Below is a small trained network, with its code and all its weights. Each question gives an input and a class and asks what happens when units are switched off, that is, made to give their printed mean instead of their output.

import numpy as np


def w(rows, s, z=0):
    codes = np.array(rows[::2]) - 128.0
    scale = np.full(codes.shape[1], s)
    scale[-1] = z or s
    return codes * scale


def norm(h):
    return h / np.sqrt((h * h).mean(-1, keepdims=True) + 1e-5)


def f(y):
    return y / 2 * (1 + np.tanh(0.7978845608 * (y + 0.044715 * y**3)))


def log_softmax(a):
    a = a - a.max(-1, keepdims=True)
    return a - np.log(np.exp(a).sum(-1, keepdims=True))


def net(x, mask):
    res = np.array(x, float).reshape(1, 5) / 4 @ E
    u = 0
    for l in range(3):
        y = f(norm(res) @ A[l][:, :-1].T + A[l][:, -1])
        res = res + np.where(mask[u : u + 5], y, B[l][:, -1]) @ B[l][:, :-1]
        u += 5
    return log_softmax(norm(res)[-1] @ U[:, :-1].T + U[:, -1])


A, B = {}, {}
E = w([
[92,149,68,145,100,136,130,121,141,124,169,108],'x0',
[75,179,158,153,104,186,176,127,83,66,87,169],'x1',
[118,131,175,237,115,100,184,93,110,90,167,110],'x2',
[129,149,180,161,148,206,12,190,86,85,40,200],'x3',
[33,155,138,157,156,175,95,199,136,191,102,40],'x4',
],0.011)
A[0] = w([
[20,154,105,175,122,154,145,162,131,157,142,58,11],'0.n1',
[115,144,101,113,114,159,130,135,132,111,129,132,10],'0.n2',
[163,110,104,135,136,82,130,111,143,180,175,87,60],'0.n3',
[103,131,157,148,141,170,46,184,121,149,73,121,77],'0.n4',
[134,115,99,4,136,112,102,150,149,216,124,73,3],'0.n5',
],0.027,0.0021)
B[0] = w([
[62,117,137,192,132,194,178,2,136,150,133,63,231],'0.n1',
[135,104,158,140,165,119,146,97,118,113,150,157,151],'0.n2',
[192,105,132,106,64,83,79,112,144,83,150,105,209],'0.n3',
[178,154,176,155,102,88,20,152,146,110,121,143,251],'0.n4',
[109,87,11,16,240,163,185,175,105,215,150,197,235],'0.n5',
],0.016,0.024)
A[1] = w([
[127,156,203,164,123,137,5,224,138,126,61,116,156],'1.n1',
[98,176,121,117,94,190,197,120,70,24,52,246,100],'1.n2',
[105,203,97,108,110,112,173,188,185,133,18,126,4],'1.n3',
[40,150,129,200,110,182,208,105,124,141,84,9,16],'1.n4',
[188,111,139,105,57,38,156,143,153,46,179,123,146],'1.n5',
],0.019,0.0017)
B[1] = w([
[141,169,123,178,147,159,57,153,124,103,7,109,249],'1.n1',
[73,192,187,144,176,108,184,176,191,144,188,245,180],'1.n2',
[99,171,64,129,103,143,157,105,148,75,140,141,126],'1.n3',
[133,48,169,167,158,167,143,16,141,95,189,167,205],'1.n4',
[145,160,125,128,34,91,174,183,92,77,82,73,244],'1.n5',
],0.015,0.02)
A[2] = w([
[131,75,111,27,228,148,187,126,93,232,181,122,161],'2.n1',
[148,152,120,151,79,50,152,121,147,125,184,76,101],'2.n2',
[163,70,119,142,40,75,119,12,167,145,216,3,113],'2.n3',
[60,90,164,153,105,182,162,42,89,171,208,56,2],'2.n4',
[157,58,85,21,209,90,179,235,132,244,193,133,253],'2.n5',
],0.014,0.00078)
B[2] = w([
[89,118,17,104,157,137,69,157,173,36,98,254,231],'2.n1',
[213,29,118,143,114,102,73,163,134,164,193,72,170],'2.n2',
[85,147,214,110,105,207,171,37,21,133,111,18,222],'2.n3',
[151,67,210,182,188,47,177,124,250,162,249,181,197],'2.n4',
[62,141,47,63,99,132,200,189,40,183,85,68,251],'2.n5',
],0.0097,0.018)
U = w([
[111,169,171,135,142,103,182,170,157,120,154,176,6],'0',
[151,155,162,172,167,152,31,143,134,117,55,130,246],'1',
[173,105,131,91,65,98,159,135,86,104,133,46,63],'2',
[114,79,33,43,193,149,133,149,111,169,126,141,165],'3',
[103,66,169,167,170,179,145,9,143,133,168,90,208],'4',
],0.013,0.0016)

Each question gives the input, the list of numbers given to net, and the class t.
The units are the neurons (one row each of A and B). Each row of codes is followed by its name. A weight is (code - 128) times the scale printed after its matrix; where a second scale follows, it is the last column's (A, B and U).
mask holds one flag per neuron, layer by layer. A switched-off neuron (its flag False) gives its mean, the last column of its row in B, instead of its output. The means were averaged over made-up inputs and are rounded, as every weight is.
A unit's drop is (log p(t) with every unit on - log p(t) with that unit switched off) / (log p(t) with every unit on - log p(t) with every unit switched off).
The circuit of an input: a set's keep is (log p(t) with only the set's units on - log p(t) with every unit switched off) / (log p(t) with every unit on - log p(t) with every unit switched off). Starting from the 12 units with the biggest drops (on a tie, the unit counted first), units are removed one at a time, each time the one whose removal leaves the highest keep (on an exact tie, the one counted first), for as long as the keep stays at least 0.8.
circuit, biggest first: the units of the circuit, biggest drop first
unit that matters most: the unit with the biggest drop
k most important neurons: the k neurons with the biggest drops, biggest first
k most important neurons of layer l: the k neurons of layer l with the biggest drops, biggest first
drop when u is switched off: that unit's drop, to one decimal
input [-6,-6,5,-2,2], class 2: unit that matters most	0.n3
input [-5,6,1,-3,-3], class 0: 4 most important neurons	0.n1, 0.n4, 0.n5, 1.n2
input [5,1,-2,-1,-6], class 2: circuit, biggest first	0.n5, 0.n1, 0.n4
input [-8,3,-3,-4,-7], class 0: 3 most important neurons	0.n3, 0.n1, 0.n5
input [-4,5,3,-3,-6], class 0: circuit, biggest first	0.n1, 1.n2, 0.n4, 0.n5
input [-7,-3,1,-8,-1], class 3: 2 most important neurons	0.n5, 0.n4
input [0,8,3,4,6], class 4: 2 most important neurons	0.n1, 1.n4
input [4,5,8,5,-6], class 0: 2 most important neurons	0.n4, 0.n1
input [8,-5,8,7,-6], class 0: 3 most important neurons	0.n1, 0.n4, 0.n3
input [4,0,-2,4,-6], class 0: 3 most important neurons	0.n4, 0.n5, 0.n1
input [1,-1,6,-7,-1], class 2: 2 most important neurons	0.n3, 1.n5
input [7,1,0,-3,-5], class 2: drop when 0.n1 is switched off	0.2
input [8,-5,1,-3,7], class 4: drop when 0.n1 is switched off	7.0
input [7,4,-3,2,-5], class 0: drop when 0.n5 is switched off	0.6
input [8,-3,2,6,6], class 4: most important neuron of layer 1	1.n4
